Here is a tiny trained network, its code and every weight. The questions are about switching its units off for an input and a target symbol, where a switched-off unit gives its printed mean instead of its output.

import numpy as np


def w(rows, s, z=0):
    codes = np.array(rows[::2]) - 128.0
    scale = np.full(codes.shape[1], s)
    scale[-1] = z or s
    return codes * scale


def norm(h):
    return h / np.sqrt((h * h).mean(-1, keepdims=True) + 1e-5)


def f(y):
    return y / 2 * (1 + np.tanh(0.7978845608 * (y + 0.044715 * y**3)))


def softmax(a):
    e = np.exp(a - a.max(-1, keepdims=True))
    return e / e.sum(-1, keepdims=True)


def log_softmax(a):
    a = a - a.max(-1, keepdims=True)
    return a - np.log(np.exp(a).sum(-1, keepdims=True))


def net(x, mask):
    ids = ['ΔΘΛΦαγεζημστ'.index(c) for c in x.split()]
    T = len(ids)
    res = E[ids] + P[:T]
    u = 0
    for l in range(2):
        q, k, v = (norm(res) @ M[l].T for M in (Q, K, V))
        z = softmax(np.where(np.tri(T) > 0, q @ k.T / 2**0.5, -1e9)) @ v
        res = res + np.where(mask[u], z, O[l][:, -1]) @ O[l][:, :-1]
        u += 1
        y = f(norm(res) @ A[l][:, :-1].T + A[l][:, -1])
        res = res + np.where(mask[u : u + 4], y, B[l][:, -1]) @ B[l][:, :-1]
        u += 4
    return log_softmax(norm(res)[-1] @ U[:, :-1].T + U[:, -1])


Q, K, V, O, A, B = {}, {}, {}, {}, {}, {}
E = w([
[162,129,167,134,186,245,112],'Δ',
[165,131,167,106,83,133,53],'Θ',
[153,108,119,76,82,167,50],'Λ',
[71,162,58,203,241,82,166],'Φ',
[96,46,223,186,79,142,55],'α',
[140,116,209,67,54,242,34],'γ',
[215,110,182,209,130,94,73],'ε',
[184,19,89,199,217,178,157],'ζ',
[163,60,255,112,162,118,159],'η',
[214,126,193,124,151,126,214],'μ',
[79,230,236,146,134,125,113],'σ',
[150,110,161,74,159,61,113],'τ',
],0.019)
P = w([
[105,165,188,128,246,205,80],'0',
[115,155,193,114,207,183,65],'1',
[118,159,167,110,186,163,63],'2',
[124,145,163,111,159,146,63],'3',
[123,143,148,113,142,135,71],'4',
[122,137,141,115,123,125,87],'5',
[120,133,125,112,102,120,92],'6',
[120,127,111,113,83,115,101],'7',
[123,123,97,116,61,104,108],'8',
[120,119,81,119,49,100,125],'9',
[119,109,73,115,40,86,122],'10',
],0.012)
Q[0] = w([
[106,241,104,188,168,62,253],'L0H1',
[160,34,182,152,65,148,174],'L0H1',
],0.012)
K[0] = w([
[79,225,155,145,195,238,82],'L0H1',
[146,9,150,133,19,167,119],'L0H1',
],0.011)
V[0] = w([
[193,174,118,253,121,151,135],'L0H1',
[2,81,97,102,111,147,51],'L0H1',
],0.0067)
O[0] = w([
[254,94,147,199,56,126,121,4],'L0H1',
[10,14,143,148,152,142,91,83],'L0H1',
],0.0078,0.0018)
A[0] = w([
[129,176,114,67,63,117,104,57],'L0N1',
[182,144,179,64,138,168,137,92],'L0N2',
[127,147,11,192,254,27,106,254],'L0N3',
[188,55,89,104,236,128,230,5],'L0N4',
],0.0067,0.00085)
B[0] = w([
[137,136,161,79,135,127,63,155],'L0N1',
[117,142,83,96,152,207,117,238],'L0N2',
[148,176,102,254,203,132,114,253],'L0N3',
[110,136,215,92,158,130,69,199],'L0N4',
],0.01,0.004)
Q[1] = w([
[163,130,244,8,92,129,164],'L1H1',
[93,217,141,149,142,126,26],'L1H1',
],0.015)
K[1] = w([
[80,150,122,104,7,97,127],'L1H1',
[147,134,130,111,177,39,138],'L1H1',
],0.018)
V[1] = w([
[203,22,18,59,187,70,130],'L1H1',
[116,137,32,121,104,254,95],'L1H1',
],0.0093)
O[1] = w([
[167,118,247,129,201,210,129,3],'L1H1',
[146,115,186,194,105,71,232,128],'L1H1',
],0.015,0.0047)
A[1] = w([
[122,9,117,161,187,113,122,37],'L1N1',
[175,51,81,161,108,176,93,124],'L1N2',
[141,83,140,71,74,91,102,82],'L1N3',
[122,162,193,63,97,117,175,1],'L1N4',
],0.014,0.0059)
B[1] = w([
[150,100,58,81,103,164,171,158],'L1N1',
[139,128,94,250,121,80,128,173],'L1N2',
[124,126,113,161,167,149,165,254],'L1N3',
[126,166,71,152,111,190,71,185],'L1N4',
],0.02,0.0059)
U = w([
[142,155,220,136,113,154,175,180],'Δ',
[93,181,162,134,96,96,205,170],'Θ',
[109,104,97,91,152,163,214,133],'Λ',
[92,148,130,179,185,132,117,26],'Φ',
[93,53,134,152,99,141,92,94],'α',
[60,126,159,152,91,170,128,66],'γ',
[206,126,156,149,89,91,78,172],'ε',
[225,70,111,126,147,161,148,88],'ζ',
[129,192,61,141,104,218,123,15],'η',
[245,185,100,65,104,128,159,157],'μ',
[128,158,81,69,77,77,123,178],'σ',
[127,120,170,81,143,128,70,254],'τ',
],0.012,0.0054)

Each question gives the input, a string of symbols that net reads in full, and the target symbol t.
The units are the heads (2 rows each of Q, K, V and O) and the neurons (one row each of A and B). Each row of codes is followed by its name. A weight is (code - 128) times the scale printed after its matrix; where a second scale follows, it is the last column's (O, A, B and U).
mask holds one flag per unit, layer by layer, with each layer's heads first. A switched-off unit (its flag False) gives its mean, the last column of its rows in O or B, instead of its output. The means were averaged over made-up inputs and are rounded, as every weight is.
A unit's drop is (log p(t) with every unit on - log p(t) with that unit switched off) / (log p(t) with every unit on - log p(t) with every unit switched off).
The circuit of an input: a set's keep is (log p(t) with only the set's units on - log p(t) with every unit switched off) / (log p(t) with every unit on - log p(t) with every unit switched off). Starting from all 10 units, units are removed one at a time, each time the one whose removal leaves the highest keep (on an exact tie, the one counted first), for as long as the keep stays at least 0.8.
units of the circuit, in order: the units of the circuit, biggest drop first
most important unit: the unit with the biggest drop
k most important neurons: the k neurons with the biggest drops, biggest first
top k neurons in layer l: the k neurons of layer l with the biggest drops, biggest first
input α Θ α μ, target Λ: most important unit -> L1H1
input Δ η η Θ μ Φ Θ, target μ: top 2 neurons in layer 1 -> (L1N2 L1N3)
input Θ η η Θ η η μ, target η: units of the circuit, in order -> (L1N4 L0N3)
input γ η η σ Λ μ, target Δ: units of the circuit, in order -> (L1H1 L0N3)
input τ Φ Λ η α η Δ η Φ Φ μ, target Λ: units of the circuit, in order -> (L0H1 L0N4 L1N2)
input ζ η η τ σ, target τ: units of the circuit, in order -> (L1H1 L1N3)
input η Φ Θ σ Δ, target σ: units of the circuit, in order -> (L1H1 L0N3)
input σ σ Φ ε Λ, target ε: units of the circuit, in order -> (L0H1 L1N2)
input ε Φ Θ σ Φ Λ α Θ Φ η, target η: units of the circuit, in order -> (L1N4 L0H1)
input Θ τ Θ Θ, target τ: units of the circuit, in order -> (L0H1 L1N4 L1N2)
input Φ τ Λ τ Φ γ, target τ: units of the circuit, in order -> (L1H1 L1N4)
input ζ Φ η σ Λ, target σ: 2 most important neurons -> (L0N3 L1N4)
input α Φ Θ γ Θ Φ Θ, target Φ: top 2 neurons in layer 0 -> (L0N3 L0N1)
input η η τ τ Φ η Φ ε γ Θ τ, target τ: units of the circuit, in order -> (L1H1)
input ζ Φ Λ Φ η ε γ η η η μ, target Θ: units of the circuit, in order -> (L1H1 L0N4)
input ε Θ η Δ η, target η: 2 most important neurons -> (L1N4 L0N3)
input Δ Δ Θ Λ μ Φ η η η Θ, target η: top 2 neurons in layer 1 -> (L1N3 L1N4)
input Θ Δ Λ, target Λ: 2 most important neurons -> (L0N3 L1N1)
input ε σ Θ, target σ: 3 most important neurons -> (L0N3 L0N2 L1N4)
input Θ Φ τ Φ α σ σ η η, target σ: most important unit -> L1H1
input τ Θ Φ τ ζ α η η, target Λ: top 3 neurons in layer 1 -> (L1N3 L1N2 L1N4)
input ε Φ Θ, target ε: 2 most important neurons -> (L1N4 L1N1)
input Φ α Λ η, target Δ: 3 most important neurons -> (L0N3 L0N4 L1N3)
input η Φ Φ η Λ Φ η Φ η Φ μ, target Δ: top 2 neurons in layer 0 -> (L0N4 L0N3)
input η ε γ γ Φ η η Φ η Φ Θ, target η: top 2 neurons in layer 1 -> (L1N3 L1N2)
input η η η σ η α η, target Λ: 2 most important neurons -> (L1N3 L0N3)
input ζ η τ Φ η Φ μ Δ, target μ: most important unit -> L0H1
